Below are the code and all the weights of a small trained network. Each question names an input and a class and asks about switching units off, where a switched-off unit gives its printed mean instead of its output.

import numpy as np


def w(rows, s, z=0):
    codes = np.array(rows[::2]) - 128.0
    scale = np.full(codes.shape[1], s)
    scale[-1] = z or s
    return codes * scale


def norm(h):
    return h / np.sqrt((h * h).mean(-1, keepdims=True) + 1e-5)


def f(y):
    return np.maximum(y, 0)


def log_softmax(a):
    a = a - a.max(-1, keepdims=True)
    return a - np.log(np.exp(a).sum(-1, keepdims=True))


def net(x, mask):
    res = np.array(x, float).reshape(1, 4) / 4 @ E
    u = 0
    for l in range(2):
        y = f(norm(res) @ A[l][:, :-1].T + A[l][:, -1])
        res = res + np.where(mask[u : u + 12], y, B[l][:, -1]) @ B[l][:, :-1]
        u += 12
    return log_softmax(norm(res)[-1] @ U[:, :-1].T + U[:, -1])


A, B = {}, {}
E = w([
[153,187,134,206,189,168,166,2,176],'x0',
[2,109,38,141,114,118,64,51,182],'x1',
[86,218,133,246,161,63,188,202,127],'x2',
[194,50,126,78,151,66,139,92,171],'x3',
],0.0049)
A[0] = w([
[117,90,164,92,100,2,87,138,135,219],'L0N0',
[97,169,120,135,94,182,107,144,119,76],'L0N1',
[118,156,119,201,151,110,146,162,116,163],'L0N2',
[178,78,116,86,142,150,99,96,79,159],'L0N3',
[135,177,178,108,46,121,117,113,77,110],'L0N4',
[91,154,104,104,110,145,147,95,140,104],'L0N5',
[150,94,103,108,88,115,92,159,104,142],'L0N6',
[77,77,100,155,114,118,132,140,136,91],'L0N7',
[128,159,188,135,166,118,161,131,130,132],'L0N8',
[193,133,88,55,133,144,125,135,156,103],'L0N9',
[79,164,189,61,78,74,73,189,134,255],'L0N10',
[165,118,187,146,102,102,182,29,183,105],'L0N11',
],0.0076,0.0017)
B[0] = w([
[69,71,102,110,140,141,93,196,176,232],'L0N0',
[180,87,74,158,43,116,125,134,63,184],'L0N1',
[173,70,217,12,147,154,159,116,107,225],'L0N2',
[110,152,234,208,174,131,161,189,118,246],'L0N3',
[138,133,71,253,117,153,49,64,94,182],'L0N4',
[130,143,128,142,76,197,177,108,71,184],'L0N5',
[66,100,40,116,184,106,76,152,97,208],'L0N6',
[193,183,86,111,66,141,109,121,157,183],'L0N7',
[80,133,171,90,119,159,85,63,118,193],'L0N8',
[67,164,175,119,90,130,135,111,149,205],'L0N9',
[119,122,141,163,141,114,210,88,227,253],'L0N10',
[156,74,24,99,220,81,188,129,182,254],'L0N11',
],0.0062,0.0048)
A[1] = w([
[182,226,221,148,127,110,123,134,156,97],'L1N0',
[99,210,6,131,177,82,212,171,210,174],'L1N1',
[134,122,116,74,127,55,87,249,218,86],'L1N2',
[161,165,98,180,185,124,3,160,11,138],'L1N3',
[99,186,243,152,177,163,136,126,113,119],'L1N4',
[86,69,148,147,192,200,40,43,171,215],'L1N5',
[77,64,148,173,137,167,119,118,145,217],'L1N6',
[180,123,96,80,197,66,174,96,169,161],'L1N7',
[240,88,165,123,117,189,105,72,137,186],'L1N8',
[222,105,125,208,151,118,151,145,90,252],'L1N9',
[47,130,96,108,104,85,89,161,163,102],'L1N10',
[111,126,205,96,98,181,142,123,110,64],'L1N11',
],0.0064,0.002)
B[1] = w([
[111,141,180,159,145,108,61,148,99,166],'L1N0',
[192,162,143,113,140,107,106,112,139,230],'L1N1',
[61,1,106,85,159,203,189,187,95,211],'L1N2',
[139,138,72,127,94,134,123,80,184,150],'L1N3',
[107,99,200,99,139,76,44,111,103,195],'L1N4',
[150,113,183,131,155,98,135,202,124,253],'L1N5',
[156,137,144,86,130,118,158,157,108,219],'L1N6',
[133,185,86,167,35,170,133,107,158,226],'L1N7',
[69,135,114,156,118,73,160,195,133,201],'L1N8',
[68,152,104,94,120,138,103,135,151,191],'L1N9',
[103,160,93,116,136,137,184,137,129,196],'L1N10',
[142,138,163,115,146,49,81,49,138,163],'L1N11',
],0.0075,0.0068)
U = w([
[146,140,112,121,140,139,115,58,74,3],'0',
[195,200,102,137,160,84,188,80,248,120],'1',
[67,56,123,85,149,134,192,210,161,205],'2',
[107,182,77,175,34,135,92,122,103,97],'3',
[87,168,248,136,142,52,55,117,104,176],'4',
],0.012,0.0039)

Each question gives the input, the list of numbers given to net, and the class t.
The units are the neurons (one row each of A and B). Each row of codes is followed by its name. A weight is (code - 128) times the scale printed after its matrix; where a second scale follows, it is the last column's (A, B and U).
mask holds one flag per neuron, layer by layer. A switched-off neuron (its flag False) gives its mean, the last column of its row in B, instead of its output. The means were averaged over made-up inputs and are rounded, as every weight is.
A unit's drop is (log p(t) with every unit on - log p(t) with that unit switched off) / (log p(t) with every unit on - log p(t) with every unit switched off).
The circuit of an input: a set's keep is (log p(t) with only the set's units on - log p(t) with every unit switched off) / (log p(t) with every unit on - log p(t) with every unit switched off). Starting from the 12 units with the biggest drops (on a tie, the unit counted first), units are removed one at a time, each time the one whose removal leaves the highest keep (on an exact tie, the one counted first), for as long as the keep stays at least 0.8.
units of the circuit, in order: the units of the circuit, biggest drop first
most important unit: the unit with the biggest drop
top k neurons: the k neurons with the biggest drops, biggest first
top k neurons in layer l: the k neurons of layer l with the biggest drops, biggest first
drop when u is switched off: that unit's drop, to one decimal
input [4,6,-8,-7], class 3: units of the circuit, in order => L0N1, L1N2
input [1,-6,-3,3], class 4: most important unit => L0N3
input [-1,5,6,-8], class 3: top 3 neurons => L0N1, L0N3, L1N5
input [-4,6,2,-5], class 3: top 2 neurons => L0N1, L0N11
input [-2,7,1,-3], class 3: top 2 neurons => L0N11, L0N1
input [2,-3,3,3], class 1: top 2 neurons in layer 0 => L0N11, L0N3
input [4,5,-1,-4], class 3: top 4 neurons in layer 0 => L0N10, L0N5, L0N1, L0N11
input [5,2,-4,0], class 1: top 2 neurons => L0N11, L1N2
input [3,1,-3,5], class 1: top 2 neurons in layer 1 => L1N7, L1N1
input [2,6,2,-3], class 3: top 2 neurons => L0N11, L0N10
input [-3,8,3,-4], class 1: top 2 neurons => L0N10, L1N2
input [-8,1,-3,-8], class 3: top 2 neurons => L0N4, L0N1
input [-3,-5,7,-6], class 4: drop when L0N5 is switched off => 0.0
input [4,-2,-1,1], class 1: top neuron in layer 0 => L0N11
input [-5,-4,-3,-8], class 3: drop when L0N4 is switched off => 0.5
input [3,3,7,-6], class 4: drop when L0N2 is switched off => 0.2
